Below is a small trained network, with its code and all its weights. Each question gives an input and a target symbol and asks what happens when units are switched off, that is, made to give their printed mean instead of their output.

import numpy as np


def w(rows, s, z=0):
    codes = np.array(rows[::2]) - 128.0
    scale = np.full(codes.shape[1], s)
    scale[-1] = z or s
    return codes * scale


def f(y):
    return np.maximum(y, 0)


def softmax(a):
    e = np.exp(a - a.max(-1, keepdims=True))
    return e / e.sum(-1, keepdims=True)


def log_softmax(a):
    a = a - a.max(-1, keepdims=True)
    return a - np.log(np.exp(a).sum(-1, keepdims=True))


def net(x, mask):
    ids = ['ΨΩαβγδεζλμξπστ'.index(c) for c in x.split()]
    T = len(ids)
    res = E[ids] + P[:T]
    q, k, v = (res @ M[0].T for M in (Q, K, V))
    z = softmax(np.where(np.tri(T) > 0, q @ k.T / 4**0.5, -1e9)) @ v
    res = res + np.where(mask[0], z, O[0][:, -1]) @ O[0][:, :-1]
    y = f(res @ A[0][:, :-1].T + A[0][:, -1])
    res = res + np.where(mask[1:9], y, B[0][:, -1]) @ B[0][:, :-1]
    return log_softmax(res[-1] @ U[:, :-1].T + U[:, -1])


Q, K, V, O, A, B = {}, {}, {}, {}, {}, {}
E = w([
[126,127,132,122,159],'Ψ',
[120,118,119,128,172],'Ω',
[116,128,134,133,185],'α',
[141,95,139,115,145],'β',
[129,95,110,121,137],'γ',
[158,114,123,100,125],'δ',
[148,139,112,104,137],'ε',
[153,139,149,101,126],'ζ',
[129,144,161,137,112],'λ',
[142,131,86,128,108],'μ',
[80,178,115,135,116],'ξ',
[154,63,151,73,253],'π',
[80,111,138,169,92],'σ',
[188,116,136,160,97],'τ',
],0.028)
P = w([
[149,71,125,125,172],'0',
[245,88,74,189,197],'1',
[254,103,68,215,194],'2',
[215,118,83,212,145],'3',
[186,137,104,196,100],'4',
[195,125,98,177,72],'5',
[190,128,104,172,52],'6',
[170,135,115,177,46],'7',
[161,148,101,174,47],'8',
[143,160,119,171,5],'9',
[150,146,121,172,7],'10',
[159,146,115,157,13],'11',
],0.0071)
Q[0] = w([
[255,131,70,182,119],'H0',
[42,84,120,23,143],'H0',
[110,116,114,166,115],'H0',
[176,99,114,144,70],'H0',
],0.0097)
K[0] = w([
[155,210,162,159,10],'H0',
[120,157,205,68,248],'H0',
[198,154,160,140,153],'H0',
[117,181,107,150,72],'H0',
],0.012)
V[0] = w([
[117,232,149,176,75],'H0',
[107,28,177,238,113],'H0',
[106,145,246,120,228],'H0',
[50,113,55,156,156],'H0',
],0.013)
O[0] = w([
[163,155,118,194,210,76],'H0',
[79,81,161,180,132,254],'H0',
[249,108,136,173,96,56],'H0',
[156,112,20,160,59,63],'H0',
],0.013,0.0059)
A[0] = w([
[146,91,169,19,144,112],'N0',
[137,97,53,22,102,55],'N1',
[182,91,94,55,153,240],'N2',
[138,187,255,106,156,114],'N3',
[157,70,159,238,155,123],'N4',
[83,213,143,141,23,182],'N5',
[163,51,87,125,180,166],'N6',
[235,135,177,102,115,1],'N7',
],0.0091,0.0083)
B[0] = w([
[127,90,122,102,202,218],'N0',
[1,191,174,223,145,182],'N1',
[138,133,96,25,133,248],'N2',
[159,108,104,105,100,254],'N3',
[133,162,140,81,90,241],'N4',
[224,127,94,163,205,199],'N5',
[151,208,147,207,46,205],'N6',
[149,147,68,209,196,180],'N7',
],0.0076)
U = w([
[120,88,137,109,86,159],'Ψ',
[110,161,111,87,124,117],'Ω',
[109,69,102,255,161,174],'α',
[111,113,191,179,214,55],'β',
[85,146,69,121,167,59],'γ',
[134,143,131,123,134,4],'δ',
[146,152,120,142,92,137],'ε',
[159,202,205,158,156,197],'ζ',
[101,113,122,82,114,102],'λ',
[137,94,110,141,151,121],'μ',
[142,200,77,179,182,146],'ξ',
[161,103,113,118,186,184],'π',
[87,79,88,123,97,161],'σ',
[107,136,113,110,71,188],'τ',
],0.0094,0.0019)

Each question gives the input, a string of symbols that net reads in full, and the target symbol t.
The units are the heads (4 rows each of Q, K, V and O) and the neurons (one row each of A and B). Each row of codes is followed by its name. A weight is (code - 128) times the scale printed after its matrix; where a second scale follows, it is the last column's (O, A, B and U).
mask holds one flag per unit, heads first, then neurons. A switched-off unit (its flag False) gives its mean, the last column of its rows in O or B, instead of its output. The means were averaged over made-up inputs and are rounded, as every weight is.
A unit's drop is (log p(t) with every unit on - log p(t) with that unit switched off) / (log p(t) with every unit on - log p(t) with every unit switched off).
The circuit of an input: a set's keep is (log p(t) with only the set's units on - log p(t) with every unit switched off) / (log p(t) with every unit on - log p(t) with every unit switched off). Starting from all 9 units, units are removed one at a time, each time the one whose removal leaves the highest keep (on an exact tie, the one counted first), for as long as the keep stays at least 0.8.
circuit, biggest first: the units of the circuit, biggest drop first
top k neurons: the k neurons with the biggest drops, biggest first
drop when u is switched off: that unit's drop, to one decimal
input σ α γ γ ζ ξ ζ, target ξ: circuit, biggest first	[H0]
input τ μ γ β τ Ψ ε, target β: top 2 neurons	[N2, N4]
input α λ Ψ, target ζ: top 2 neurons	[N6, N4]
input λ δ α, target ζ: circuit, biggest first	[H0, N6]
input μ ξ ξ α Ψ μ σ, target α: top 3 neurons	[N2, N5, N4]
input ζ μ Ω ε, target γ: circuit, biggest first	[H0, N1]
input λ τ ζ, target β: top 2 neurons	[N2, N0]
input λ σ τ π γ σ β γ, target α: top 2 neurons	[N2, N3]
input ξ β ξ σ Ω Ψ ζ σ, target α: top 3 neurons	[N2, N5, N3]
input λ ξ Ω τ γ λ, target β: top 2 neurons	[N2, N6]
input α Ω ζ μ, target γ: drop when H0 is switched off	1.1
input γ Ω μ Ω τ Ω δ, target β: drop when H0 is switched off	1.0
input λ λ Ψ Ω, target ζ: drop when H0 is switched off	0.7
input ξ ξ α Ψ, target ξ: top neuron	[N6]
